(in the rows, 128 means zero)
Each name stands for a flat space through zero: a line, a plane or more. A row that begins with a name and a colon came from that space; any other row is followed by the name of the space it lies nearest, among the names in its block.
z69_z199: [114 134 119  99 104 148 162 134 184 135 126 102 170 110 212 109 159 122
 138 117]
z123_z810: [139 144 154 146 162 139 114 146 169 116  90 155  30 164 129 116  90 177
 135 109]
z320_z166: [109 130  81 150 148  79  86 147  75 110 156 131 172 145 131 106 113  86
 108 107]
z811_z825: [111 121 112 133 117 133 119 137 143 118 133 134 128 127 141 110 154 113
 143 133]
z811_z825: [119 149 118 150 117 150  89 127  82 147 151 105 100 110 115 135 146 100
 117 140]
z69_z199: [174 159 178 136 143 118 126 152 108 170 105 137  70 173 101 158  61 185
 119 112]
z320_z166: [104 141 151  76 114 149 170 100 123  97 102 138 125 118 116 166 127 125
 141 135]
z320_z166: [176 142 186 114 150 166 153  88 116 115 131 149  70  85  17 193 195 130
 136 199]
z69_z199: [ 73 132 130  84 152  68 124 218 104 107 110 196 206 233 185  81 100 153
 134  94]
z811_z825: [161  89  88 185 128 110 154  89 216  70 132 156 140  95 128  72 199  82
 148 116]
z123_z810: [ 20  83 128  86 109 169 106  98 102 100 101 150 118 145 115 103 118 126
 164 122]
z320_z166: [118 104 111 195 106 150  84  82  79 153 139 108 103 112 100  93 118 104
 107 104]
z123_z810: [ 69  99 102 129 106 172  98  96 163 118 124 111  91 110 149  87 152 102
 171 111]
z123_z810: [172 171 105 125 148 107 136 132 163 118 150  95 122  98 149 154 148  92
 136 122]
z320_z166: [ 89 162  93 118 120 167 144  73 119  73 136  92 141  56 169 133 177  55
  99 124]
z811_z825: [127 127  91 154  83 131 144 107 131  95 141 128 139  88 124 130 173  73
 130 144]
z320_z166: [136 165 131 162 165 120  85 139  50 126 157 142 123 135  92 118 167  90
  95 131]
z69_z199: [101 106 116 131 118 152 121 115 148 137 137 116 155 115 163  84 169 113
 136 120]
z811_z825: [145 110 120 212  79 118 122 111  83 105 128 189 105 141  53  99 170  85
 133 129]
z69_z199: [101 117 137 120 125 159 122 128 145 160 118 104 134 131 182  98 113 158
 117 111]
z69_z199: [124 145  99 109 113  92 142 174 160 101 133 144 155 146 165 129 145 104
 159 125]
z123_z810: [ 61 114 109  76 204 141  56 144  80  97 156 110 107 105  85 171 111 142
 105 204]
z320_z166: [ 97 167 146 114 133 142 119 127  92 152 122 119 153 158 183  86 137 107
 125  62]
z123_z810: [156 103  98 214  83 103 111 172 152 144 130 155 113 157 144  81 121 140
 123 124]
z811_z825: [146 117 132 123 168 129 132 118 189 125 127 120 124 119 147 107 143 142
 137 118]
z69_z199: [127  97 117 112 120 117 139 156 158 151 148 120 200 125 165 109 156 140
 130 151]
z69_z199: [157 125 155 122 118 135 153 136 148 164 146 136 182 129 138 101 210 118
 148 134]
z320_z166: [137  95 117 188  66 192 165 106 215 128 109 120 100  76 184  85 176 148
 106 154]
z123_z810: [145 104 132 110 121 158 160  73 179 157 141  77 173  73 156 118 168 119
 137 122]
z811_z825: [118 131 103 136 130 107 124 138 121 116 128 122 150 134 159 119  97 124
 106 110]
z69_z199: [164 141 125 153 109 135 145 102 173 136 120 108  92 111 142 125 128 116
 145  97]
z320_z166: [ 67 156 151 114  93 167 153  88  54  94  94 156 133 137 130 119 137  97
 109  98]
z320_z166: [175  88 145 114 162 104 132  85 145 148 158 129 167 115  51 128 180 106
 178 131]
z811_z825: [ 93 127 136 112 124 152 123 108 110 126 106 117 102 129 132 138  83 146
 119 117]
z123_z810: [142 164 146 101 136 129 143 134 109 131 138 123 140 120 122 157 157 112
 128 139]
z69_z199: [133 111 140 157 114 156  97 138 150 188 148 121 124 139 142  67 195 122
 163 116]
z69_z199: [ 96 132 111 146 125 150 103  99 118 104 123 127  87 119 123 107 137  96
 137 106]
z123_z810: [135 143 139  98 141 131 128 149  95 141 158 118 164 108 112 163 168 122
 112 180]
z811_z825: [109 157 119 118 127 103  97 180  59 158 143 113 156 160 153 144  78 136
  98 123]
z320_z166: [147 126 133  93 144 124 144 128 182 140 133 105 139 116 146 140 136 137
 157 128]
z123_z810: [ 52  96 137 126 139 153  91 104  96 102  86 158  71 166 103 101  64 157
 133 101]
z811_z825: [121 116 141 128 148 142  81 117 102 166 147 114 105 133  87 120 139 125
 152 127]
z123_z810: [ 65 125 161  89 109 138 142 109  69 103  85 175 130 176 102 126  95 134
 143  99]
z811_z825: [111 124 131 119 106 114 144 174 140 114 111 171 144 168 150 113 133 145
 141 135]
[120 173 145 111 169 170 101 158 147 155 129  87  79 118 187 132 124 162
 101 136] -> z811_z825
[ 45 139 120  82 138 154 140 107 100  71 104 133 158 122 175 117 120 113
  99 114] -> z69_z199
[151 186 172 120 160 151 121 186 125 164 122 122  85 148 164 144 123 181
  93 146] -> z811_z825
[129  80  64 142 117 115 114 110 154 106 157  88 139  65 111 160 106 117
 115 180] -> z69_z199
[169 142 128 108 148  33 191 159 135  78  96 181 186 185 134 154  47 152
 113  91] -> z69_z199
[133 110  70 160 130 109  98 147 183 151 154  79 152 113 204  85 113 121
 123 103] -> z320_z166
[182 136 151 153 126 113 149 116 145 147 120 139 119 142 112 120 131 132
 139  98] -> z69_z199
[159 140 125 125  98 124 163 111 118 122 142 119 152  92 105 169 157  99
 125 155] -> z811_z825
[102 200 146 110  85 133 129 155  45 118 129 163 120 161 111 147 179  66
 154 119] -> z123_z810
[164  99 156 107 217  78 138 138 190 140 107 142 159 179 150  94  65 200
 127  78] -> z811_z825
[123 156 132 112 119 144 130 137 128 126 129 121 106 120 135 147 148 116
 139 139] -> z69_z199
[177 143 145 124 173 168 152  86 214 125 131  89  87  64 143 136 179 134
 124 142] -> z811_z825
[113 157 150 123 132 170 157  56 106  92 101 125 101  98 120 133 140 100
 108  99] -> z69_z199
[111 121 118  91 139  97 140 118 114 103 132 139 178 138 116 136 124 103
 148 114] -> z320_z166
[ 73 114 139 118 159 153  36 165 102 181 145 122  87 174 123  84 135 144
 167 121] -> z811_z825
[108 132  94 140  91  93 136  98  82 102 122 132 164 140 128 122  91  74
 133  71] -> z123_z810
[130 141 131  91 144 116 149 137 157 104 119 135 128 132 135 150 127 131
 147 131] -> z123_z810
[142 122 148  82 181 130 133 175 181 121 132 136 117 124 125 161 143 185
 129 197] -> z123_z810
[141  92 115 169 111 159 118  61 134 138 142 100 107  74  88 120 152 104
 128 136] -> z320_z166
[149 119 120 160  91 144 135 132 168 156 140 117 132 113 155  98 176 116
 144 128] -> z123_z810

Rows lie near named flat spaces through zero. A row that begins with a name and a colon came from that space; any other row is followed by the name of its block's space that it lies nearest.
z578_z723: [116 109 170 104 144 156 147 169 128 136 144 116 102 123 125 145 154  97
 140  55]
z578_z723: [119 136 128 109 112 115 169 105 132 108 148 140 104 144 129 117 137 149
 144 137]
z347_z533: [133  82 164 156 133 114 121 126 128 145 148 134 147 129 107 125  59  85
 107 138]
z578_z723: [148 163 100 121 135 136 101 142 107 155  74 102 135  99 122 146 152 189
 126 129]
z539_z262: [113 135 132 136 106 131 183 110 173 112 163 150 135 138 105  92 129 117
 161 141]
z347_z533: [129 138 140  76 136 107 143 128  78  99 166 134  59 131 104 135  84 208
 151 123]
z130_z902: [153  89 190 162  88 112 233 114 161 232  73  97 183  90  57 135 118 136
 108 136]
z130_z902: [126 110 147 108 140 159 135 192 116 148  85  97 126  96 145 176 232 105
  99  56]
z539_z262: [115 105 160 138  91 119 134 167 107 138 166 147 165 102 121 140  90  99
  92 116]
z539_z262: [135 118 142 127 151 141 146 134 145 137 120 115 115 123  97 124 134 131
 148 113]
z586_z189: [125 115 136 119 131 124 115 145 106 117 141 132 119 125 136 141 122 122
 113 117]
z586_z189: [122 129 121 112 178 143  87 119 130  86 160 133  75 164 139 113 106 113
 165 112]
z555_z506: [113 116 100 135 145 141 109 190 135  38 186 170 136  96  91 111 149 118
 124 147]
z586_z189: [147  96 131 183 119 104 112  74 149 183  76 113 181 147 154 128 102  73
  85 173]
z555_z506: [123  82 178 110 187 165 108 212 115 107 173 124  92 102  80 144 112  94
 141  52]
z539_z262: [155  96 115 153 130  63 179  38 147 102 125 145 114 153  75  92  72 177
 125 246]
z578_z723: [101 104 157 123 144 147 131 142 150  90 198 152 104 154 131 108 106  61
 154  91]
z586_z189: [123  78 164 138 116 109  88 141  86 153 129 125 147 136 183 168 100  56
  58 105]
z578_z723: [121 124 145 120 131 140 146 133 139 134 133 123 117 133 129 128 142 113
 141 100]
z130_z902: [111 127 172 123 133 148 114 135 131 147 185 135 115 149 127 114  45  85
 165  76]
z586_z189: [142 148 103 161 129 134 131 102 169 147  99 124 162 123 101 100 123 140
 148 168]
z555_z506: [104 158 133 144  83 145 134 136 151 147 163 148 174 127 142 107 102  92
 145 112]
z539_z262: [130 119 153 125 114 126 163 138 127 152 126 122 134 112 105 135 124 138
 126 115]
z578_z723: [121 147 120 106 100 106 188  84 136 109 140 140 102 149 130 112 144 169
 149 153]
z586_z189: [114 173 129 105  89 150 190 153 144 142 133 128 136 101 108 122 176 170
 162  97]
z347_z533: [125 156 114 136  94 141 161 130 153 158  89 117 166 111 140 130 194 132
 125 123]
z555_z506: [116 131 166 113 102 131 146 128 116 167 140 121 126 138 153 141 108 108
 131  82]
z347_z533: [150 145 122 108 149 125 132 119 111 146  93 103  98 119 102 137 127 197
 146 130]
z347_z533: [120 168 102 141  92 133  55 151  93 151 124 134 181 113 179 143 100 120
  99 125]
z130_z902: [104 156  98 110 141 145 102 111 143  76 159 145  95 171 181 109 158 100
 160 115]
z555_z506: [109 123 155 111  59  99 180 120 102 144 145 141 141 131 168 148 138 120
  91 119]
z347_z533: [139  97 138 118 180 125 141 111 140 100 132 122  75 147  95 119 126 135
 151 133]
z555_z506: [118 155 114 119 145 151  96 135 134 108 154 135 112 141 137 112 115 124
 164 109]
z347_z533: [105 145  90 173 104 152  45 150 145 124 129 147 207 132 208 125 152  28
  91 127]
z347_z533: [169 101 146 150 167 130 169 100 165 188  48  81 128 115  64 128 144 155
 140 143]
z130_z902: [109 115 201 122 133 164 134 158 139 174 178 122 121 136 116 125  60  66
 166  38]
z578_z723: [119 138 134  90 126 128 156 141 110 103 150 133  87 126 122 134 148 165
 145 107]
z586_z189: [158  84 111 141 159  80 126  76 118 100  98 126 104 145 110 128 115 156
  96 207]
z130_z902: [137 127 111 126  85  86 163  60 118 160  54 108 138 155 201 155 199 135
  75 165]
z555_z506: [140 131 121 124 160 134 108 118 128 129 110 114 106 137 124 128 126 141
 143 127]
z586_z189: [103 145 147 125 127 169  81 169 127 143 164 131 140 134 166 131 107  64
 145  55]
z578_z723: [127 109 122 138 114  98 126 114 114 101 150 151 136 132 129 124  98 126
 101 171]
z539_z262: [161 105 115 134 199 121 112  93 141 117  88 105  85 144  90 120 122 157
 146 162]
z130_z902: [117 130 150 132 125 141 145 117 153 140 155 133 126 145 121 108  97 101
 160 108]
z555_z506: [123 170 118 151 131 162  97 118 166 159 133 125 155 139 129  96  89 105
 177 113]
z130_z902: [138 142  89 143 128 103 115  98 129  92 139 150 133 131 104 101  91 171
 133 201]
z539_z262: [131  93 140 153 142 116 155 112 161 101 162 150 129 133  75  95  86 111
 141 167]
z539_z262: [128 157  92 119 167 154  89 116 145 108 108 116 101 152 157 120 171 125
 160 115]
[127 143 115 121 127 125 121 112 125 122 126 129 118 141 144 125 130 139
 136 134] -> z555_z506
[105 154  81  86 173 158  28 178  86  40 160 142  75 144 199 147 181 112
 130  84] -> z130_z902
[122 110 156 126 146 158  82 200 103 144 137 118 140  99 132 158 124  87
 108  64] -> z539_z262
[143  99 171 126 102 104 138 130  85 201  85  98 146 113 146 176 112 127
  73 107] -> z130_z902
[145 121 112 127 147 114  68 170  72 106 133 133 129  91 100 148  82 175
  97 153] -> z130_z902
[118 123 124 117 124 114 131 125 117  85 170 153 109 138 126 118 108 134
 130 145] -> z578_z723
[126 139 144 116 112 134 189 101 155 160 104 111 117 141 132 125 170 133
 152 106] -> z578_z723
[125  88 130 143 173 132  97 122 146  87 153 140 108 155 131 114 114  69
 129 134] -> z347_z533
[138 141 116 125 127 126 121 131 116 140 103 117 133 115 125 138 138 157
 122 134] -> z578_z723
[115 152 122 127 156 167 104 133 161 115 154 131 114 147 130 101 122  99
 182  95] -> z578_z723
[128 102 125 150 139 115 110 124 133  97 158 150 136 134 113 112  88 103
 118 162] -> z539_z262
[ 96 115 144 117  99 115 123 145 106  79 213 172 123 142 154 122  85  88
 115 120] -> z347_z533
[123 153  87 155 130 147  33 143 122 128 114 131 173 130 187 133 130  82
 105 129] -> z347_z533
[ 99 167  83 119 110 149  96 143 135  82 145 149 138 140 194 123 195  97
 129 116] -> z347_z533
[119 175  95  77  98  96 186  88 109  71 158 152  71 144 122 110 144 232
 162 169] -> z578_z723
[132 106 136 118 123 105 145 123 106 120 122 128 114 127 131 145 138 141
 101 139] -> z586_z189
[136 167  90 108 148 145 123 122 134 120  85 108 104 128 138 131 196 174
 152 124] -> z347_z533
[136 160 115 112 117 133 157 125 128 150  90 109 124 113 120 135 170 183
 142 124] -> z347_z533
[141 111 117 163  70  84 182  93 138 156  83 132 190 110 126 132 154 139
  71 200] -> z555_z506
[133 130 127 136 107 120 152 126 132 145 110 125 150 113 118 131 141 142
 116 142] -> z586_z189
[112 127 159 113  90 129 167 124 126 164 124 119 133 138 168 146 157 100
 117  86] -> z586_z189
[124  83 169 136 121 118 205 117 162 127 148 136 123 133  90 115 134  99
 131 130] -> z347_z533
[120 132 159 110  78 126 117 185  67 179 120 116 161  89 162 181 128 128
  74  75] -> z539_z262
[152 115 120 134 120  92 104 131  78 141  98 121 143 101 118 155  98 175
  76 170] -> z130_z902
[129 137 103 132 127 125 140 111 147 107 119 134 129 133 128 115 160 138
 134 155] -> z130_z902
[135 149 141 104 162 172 164 138 160 162  87  88  93 124 103 130 191 151
 183  67] -> z539_z262
[127 117 122  86 154 118 116 179  75  56 170 146  74 103  96 145 129 187
 122 126] -> z586_z189
[123  95 148  67 126  94 160 164  55  71 159 139  62 112 124 171 157 182
  90 115] -> z586_z189

Each name stands for a flat space through zero: a line, a plane or more. A row that begins with a name and a colon came from that space; any other row is followed by the name of the space it lies nearest, among the names in its block.
z816z57: [112  92 146 114  70 133 118 168 116 127  91 116  69 109 159 169  72 107
 123 125]
z782z489: [187 133 122 145 153 105 141 174  97 108 146 151 131 149  96 138 145 136
 130 121]
z956z79: [125 137 153 117 123 136  86 134 180 153  86 117  91 136 129 125 158 115
  84 137]
z779z375: [ 98 111 120 119 134 122 126 125  98  95 109 163 102 124 134 171  75 102
 148  85]
z779z375: [ 90 101 120 116 112 115 159 118 120 109 132 122 163  94 199 105  82 156
 138 169]
z235z238: [ 89 122 159 140 156 130 124  84 158 130 149 108 191 119 154  90 156 153
 116 146]
z986z168: [119 143 136 154 189  76 142 121 181  80 127 121 183 121 174 152 154 152
 138 147]
z782z489: [152  51 183 127  79 154 140 188  87 163 155 118 138 144 123 159 137 112
 114 105]
z986z168: [ 97 165  64 101 110 134 138  82 130 124 104 134  99 105 144 107  80 126
 153 146]
z235z238: [148 120 179 168 115 127 109 155 102 113 138  89 119 122 107 107 130 145
 111 143]
z779z375: [121  88 127  87 110 130 121 171 121 155 121 168 115 119 167 105  97 143
  95 146]
z816z57: [159  98 169 147  96 123 170 131 146 110  92  67 152 162 147 196 196  80
 123 133]
z986z168: [169 148 124 130 146  83 110 181 130  80  65 148  70 136 137 128 120 130
  89 160]
z782z489: [149 148  92 112 118 146 142 103 114 136 106 140 103 158  89 150 148  84
 139 101]
z782z489: [105  97 156 125 105 137 129 129 132 135 125 110 138 119 156 133 121 125
 120 133]
z235z238: [ 97 106 103 104 137 139 169  75 104 124 141 154 183 134 152 113 124 120
 144 120]
z986z168: [ 90 112 202 159 157 141 101  88 184 139 140  87 180 138 129 147 194 117
 113 103]
z779z375: [169 172  93 115  96 151 137 118 165 187 135  92 124 136 105  85 180 138
 119 174]
z816z57: [125  86 110 112  63 144 191 113  78 112 107 108 128 136 151 185 102  77
 164 113]
z956z79: [119 121  78 117 169 106 177  92  38  62 140 193 170 131 138  84  79 141
 150 127]
z782z489: [139 110 166 161 108 124 158 103  96  76  95  76 143 148 130 149 154  94
 126 134]
z816z57: [102 124 179 145 139 120  71 152 161 127 116 115 102 106 140 118 115 149
  96 135]
z816z57: [126 116 159 165 145 114 133 107  48  48 111 125 131 134 112 103 103 122
 122 124]
z779z375: [ 81  92 138  97 184 129 111 113 143 135 132 202 159 143 147 150 131 113
 115  74]
z779z375: [150 116 132 110 148 122 121 157 137 146 129 161 137 145 130 111 155 137
  94 135]
z816z57: [ 53 112 116  77  90 131 108  94 127 104  36 142  70  94 208  78  46 120
  85 175]
z235z238: [100 180 155 173 164 125  83  95 195 139 164  79 149 100 111 107 153 167
 141 136]
z986z168: [158 121 111 122 120 122 142 165  99 132 146 147 123 128 121 122 112 141
 132 134]
z235z238: [143 152 119 137 134 112 118 143 139 113 112 125 101 124 122 135 123 131
 129 137]
z956z79: [125 142 108 120 110 146 116 120  85 135 136 138 100 114 105  70  88 145
 124 141]
z782z489: [164  73 150 125 137  99 139 228 109 131 161 167 145 128 154 157 115 155
 118 125]
z956z79: [131 147 147 150 105 164 109 110 146 176 167  79 131 125  81 121 159 130
 141 117]
z986z168: [ 68 177 115 131 152 129 106  39 178 105  88 107 124 114 141 112 130 117
 133 135]
z816z57: [138  70 177 137  53 127 143 179 101 100  73  82  78 131 157 211 103  78
 124 120]
z235z238: [150 139  75  93 117 137 139 156 146 178 148 163 111 133 116 159 126 122
 151 108]
z782z489: [177 156  95 134 173  96 131 169 117 112 147 173 124 139 101 128 132 149
 135 125]
z956z79: [100  93 109  88  79 118 155 158 175 141  89 125 107 109 210 212  91 102
 147 131]
z782z489: [112 177 111 129 157 129  97  98 166 145 140 128 130 111 119  68 135 164
 119 154]
z235z238: [151 106 152 121 116 127 118 175 141 153 128 127 122 134 136 126 147 137
  97 143]
z956z79: [138 149 117 138 127 110 139 128 146 107 110 108 121 124 139 146 132 126
 139 144]
z779z375: [144 120 101  87 127 126 146 143 153 167 132 152 157 132 165  77 152 156
  96 178]
z779z375: [109 119 127 119 166 123 121 116 126 113 122 172 133 143 122 160 127 106
 133  82]
z956z79: [ 82  95 140  88 135 142 131  92 194 155  91 143 153 150 174 179 170  82
 111 100]
z235z238: [152 150  25  82 144 104 189 122 111 113 120 193 137 138 149 138 106 123
 162 136]
z986z168: [142 118 150 132 113 147 113 125  88 118  97 129  89 155  87 135 136  88
 108 100]
z956z79: [102 104 131  85  79 135 110 159 190 167  74 122  76 115 184 176 110 103
 106 136]
z986z168: [187 172 103 167 213  49 148 150  91  15 101 167 132 148 114 127 132 144
 130 144]
z956z79: [139 158 128 154 115 135 130 114 150 138 143  80 130 123 106 139 150 129
 152 133]
z816z57: [149 133 160 160 155 111 105 151 104  94 128 129 118 133 102 114 131 140
 110 126]
z782z489: [169 129 161 167 129 121 145 123  96  92 121  89 147 153 101 118 173 119
 116 142]
z235z238: [125 135 106 104 117 158 114 140 172 206 170 141 124 126 106 157 142 126
 150  94]
z986z168: [132 129 167 153 161 102 116 120 143  73  75 118 122 152 130 162 162  98
 104 117]
z816z57: [164 167 135 149 193  97 106 124 122  86 108 149 134 150 101  59 169 153
  81 160]
z779z375: [109  72 200 144 193 101 104 161 123  98 145 169 178 137 153 132 140 147
  91 103]
[173 149  97 153 116 120 154 147  60 102 157 124 115 124  86 118  97 142
 164 132] -> z235z238
[170 143  81 122 135 126 149 148  77 127 154 167 119 140  87 121 113 132
 150 114] -> z816z57
[154 160 127 144 176 118 104 142 147 141 162 145 142 135  92 102 161 158
 120 127] -> z816z57
[181 175 149 165 208  94  81 160 132 103 140 154 125 146  74  68 173 171
  84 144] -> z816z57
[143 165 157 151 187 140  82  84 117 121 126 139 137 160  59  43 189 136
  76 127] -> z956z79
[111  83 104 109  56 154 184 120  74 130 132 116 123 122 144 192  76  85
 183  96] -> z816z57
[122 114 103 109  94 147 156 127 131 161 148 124 135 124 135 167 118 112
 163 109] -> z816z57
[ 90  95 197 134 181 143  89 113 181 170 171 138 200 138 134 106 191 148
  90 105] -> z779z375
[131 126 123 142 134 131 156  77  62  62  86 134 117 164  92 167 129  63
 148  81] -> z986z168
[165  77 164 128 113 121 153 174 111 126 123 124 151 153 146 147 161 118
 101 137] -> z782z489
[168  82 145 126 103 125 169 158  90 109 105 127 133 164 130 182 153  84
 123 111] -> z782z489
[115 129 141 137 159 136 139  79 154 131 140 121 181 152 119 146 185 108
 136 102] -> z956z79
[135 134 117 102  93 160 103 142 140 184 122 131  81 131 103 123 128 115
 114 120] -> z779z375
[127 128 140 140 153  95 134 135 146  94 116 122 152 120 166 115 133 151
 114 162] -> z782z489
[123 105 165 103  90 146  75 183 175 183  97 122  67 121 142 142 127 120
  80 132] -> z956z79
[137  92 208 140 122 143  83 174 164 171 135 105 128 140 120 133 178 130
  77 122] -> z986z168
[159 111 190 150  93 139  79 198 134 155 121  94  71 129  98 146 137 125
  94 123] -> z235z238
[116 133 146 108  99 157  79 134 163 176 100 117  76 125 119 106 135 120
  87 135] -> z956z79
[162 129 151 159 129 109 128 160 106  97 126 108 120 130 116 128 132 138
 121 143] -> z779z375
[108 149  84  92 127 156 126  85 156 170 123 152 118 139 112 139 140 100
 142  99] -> z779z375
[110 152 129 121 135 141  89 129 202 181 140 122 111 120 118 155 148 128
 133 107] -> z235z238
[106 111 134 119 185 132 141  72 114 112 135 171 191 161 123 112 168 112
 116  96] -> z956z79
[ 76 101 134 122 104 125 141 108 127 100 100 116 121 108 176 174  80 104
 151 115] -> z782z489
[120  66 161  98 120 123 144 139 118 116  84 148 149 148 184 116 143 112
  73 150] -> z235z238
[103 165  87  99 111 121 109 117 169 132  80 128  76 100 164 104  90 138
 118 169] -> z986z168
[121 114 132 123 190 113 108 135 104  88 106 207 107 162  97 195 121  82
 131  41] -> z779z375
[ 94 118  65  91  70 113 189 122 158 117  92 112 115  97 215 210  67 103
 187 143] -> z956z79
[136 126 145 127 100 166 121 106 121 166 134 101 126 145  93 105 163 111
 113 124] -> z782z489
[109 110 201 125 127 138  62 161 222 182 108 103 111 127 148 142 176 129
  69 131] -> z235z238
[184 171  83 163 146  82 169 142  63  54 138 125 131 119 113  90  99 165
 156 174] -> z235z238
